Below is a small trained network, with its code and all its weights. Each question gives an input and a class and asks what happens when units are switched off, that is, made to give their printed mean instead of their output.

import numpy as np


def w(rows, s, z=0):
    codes = np.array(rows[::2]) - 128.0
    scale = np.full(codes.shape[1], s)
    scale[-1] = z or s
    return codes * scale


def norm(h):
    return h / np.sqrt((h * h).mean(-1, keepdims=True) + 1e-5)


def f(y):
    return y / 2 * (1 + np.tanh(0.7978845608 * (y + 0.044715 * y**3)))


def log_softmax(a):
    a = a - a.max(-1, keepdims=True)
    return a - np.log(np.exp(a).sum(-1, keepdims=True))


def net(x, mask):
    res = np.array(x, float).reshape(1, 7) / 4 @ E
    u = 0
    for l in range(4):
        y = f(norm(res) @ A[l][:, :-1].T + A[l][:, -1])
        res = res + np.where(mask[u : u + 8], y, B[l][:, -1]) @ B[l][:, :-1]
        u += 8
    return log_softmax(norm(res)[-1] @ U[:, :-1].T + U[:, -1])


A, B = {}, {}
E = w([
[133,133,130],'x0',
[129,122,125],'x1',
[110,124,133],'x2',
[127,131,122],'x3',
[126,127,130],'x4',
[50,112,24],'x5',
[103,253,140],'x6',
],0.0028)
A[0] = w([
[89,140,197,207],'L0N1',
[175,131,148,36],'L0N2',
[145,131,86,100],'L0N3',
[97,185,144,237],'L0N4',
[138,133,145,69],'L0N5',
[255,169,167,159],'L0N6',
[102,131,152,170],'L0N7',
[127,188,97,253],'L0N8',
],0.0055,0.0023)
B[0] = w([
[155,67,133,194],'L0N1',
[40,138,139,107],'L0N2',
[73,137,198,118],'L0N3',
[186,41,99,223],'L0N4',
[70,141,70,105],'L0N5',
[34,36,199,250],'L0N6',
[159,110,115,153],'L0N7',
[155,3,146,229],'L0N8',
],0.003,0.0022)
A[1] = w([
[129,114,134,64],'L1N1',
[78,216,150,123],'L1N2',
[222,119,146,126],'L1N3',
[147,68,72,201],'L1N4',
[93,254,147,94],'L1N5',
[72,209,158,3],'L1N6',
[82,234,152,126],'L1N7',
[133,117,121,85],'L1N8',
],0.0046,0.0013)
B[1] = w([
[132,140,106,119],'L1N1',
[206,55,97,84],'L1N2',
[55,109,119,172],'L1N3',
[107,197,179,252],'L1N4',
[251,105,59,84],'L1N5',
[184,120,87,63],'L1N6',
[237,38,65,86],'L1N7',
[130,149,123,122],'L1N8',
],0.0031,0.0017)
A[2] = w([
[140,254,186,133],'L2N1',
[124,101,25,193],'L2N2',
[145,184,143,4],'L2N3',
[123,107,100,123],'L2N4',
[217,66,114,144],'L2N5',
[83,179,195,160],'L2N6',
[141,153,157,90],'L2N7',
[148,143,151,17],'L2N8',
],0.0047,0.0021)
B[2] = w([
[114,2,160,108],'L2N1',
[146,150,228,232],'L2N2',
[140,89,65,22],'L2N3',
[166,145,157,133],'L2N4',
[137,167,102,146],'L2N5',
[58,101,169,254],'L2N6',
[91,86,107,96],'L2N7',
[108,88,69,47],'L2N8',
],0.0035,0.0012)
A[3] = w([
[76,102,3,93],'L3N1',
[156,68,115,97],'L3N2',
[134,56,127,124],'L3N3',
[140,135,142,9],'L3N4',
[92,128,38,67],'L3N5',
[64,48,147,121],'L3N6',
[98,17,155,142],'L3N7',
[206,143,171,180],'L3N8',
],0.0056,0.0016)
B[3] = w([
[194,71,254,116],'L3N1',
[203,142,93,118],'L3N2',
[172,155,98,151],'L3N3',
[131,121,144,103],'L3N4',
[146,48,218,106],'L3N5',
[129,182,83,245],'L3N6',
[151,167,56,252],'L3N7',
[78,95,44,149],'L3N8',
],0.0048,0.003)
U = w([
[97,145,132,254],'0',
[138,47,254,143],'1',
[95,163,116,160],'2',
[97,153,125,111],'3',
[224,137,52,33],'4',
[88,156,127,48],'5',
],0.0086,0.0031)

Each question gives the input, the list of numbers given to net, and the class t.
The units are the neurons (one row each of A and B). Each row of codes is followed by its name. A weight is (code - 128) times the scale printed after its matrix; where a second scale follows, it is the last column's (A, B and U).
mask holds one flag per neuron, layer by layer. A switched-off neuron (its flag False) gives its mean, the last column of its row in B, instead of its output. The means were averaged over made-up inputs and are rounded, as every weight is.
A unit's drop is (log p(t) with every unit on - log p(t) with that unit switched off) / (log p(t) with every unit on - log p(t) with every unit switched off).
The circuit of an input: a set's keep is (log p(t) with only the set's units on - log p(t) with every unit switched off) / (log p(t) with every unit on - log p(t) with every unit switched off). Starting from the 12 units with the biggest drops (on a tie, the unit counted first), units are removed one at a time, each time the one whose removal leaves the highest keep (on an exact tie, the one counted first), for as long as the keep stays at least 0.8.
units of the circuit, in order: the units of the circuit, biggest drop first
k most important neurons: the k neurons with the biggest drops, biggest first
top k neurons in layer l: the k neurons of layer l with the biggest drops, biggest first
drop when u is switched off: that unit's drop, to one decimal
input [2,1,-4,-6,-6,-7,-8], class 4: units of the circuit, in order : L3N7, L2N2, L3N2, L3N3
input [5,-6,-1,-7,-2,6,8], class 4: units of the circuit, in order : L1N5, L1N7, L1N2, L3N1
input [-4,-3,-2,-5,-7,6,-2], class 1: units of the circuit, in order : L3N1
input [-3,3,-5,1,-3,8,0], class 1: units of the circuit, in order : L3N1, L3N5
input [4,-2,-4,-6,0,8,2], class 1: units of the circuit, in order : L3N1, L3N5
input [1,3,5,4,-8,4,7], class 4: 3 most important neurons : L0N6, L1N5, L1N7
input [1,-4,1,3,-4,5,2], class 1: 3 most important neurons : L3N7, L3N6, L0N6
input [2,-6,-2,7,7,-7,5], class 1: 2 most important neurons : L0N6, L2N1
input [-6,-1,-4,-5,-7,7,-6], class 1: 4 most important neurons : L3N1, L0N6, L3N5, L2N1
input [4,0,3,-3,5,5,4], class 1: 3 most important neurons : L0N8, L3N7, L0N4
input [5,0,5,7,-7,-3,-8], class 4: top 2 neurons in layer 3 : L3N2, L3N3
input [-2,1,-4,-4,-3,8,-3], class 1: 2 most important neurons : L3N1, L0N6
input [6,7,3,-1,6,7,-6], class 1: top 2 neurons in layer 2 : L2N1, L2N6
input [-2,-3,-6,7,0,-6,-4], class 2: 2 most important neurons : L3N1, L0N8
input [2,-4,-6,3,-1,-5,7], class 4: top neuron in layer 3 : L3N8
input [1,2,-5,8,0,8,1], class 1: drop when L3N1 is switched off : 0.3
input [7,7,-5,-4,4,1,8], class 4: drop when L1N5 is switched off : 0.1
input [-3,4,-5,-5,5,-6,-7], class 4: drop when L2N4 is switched off : 0.0
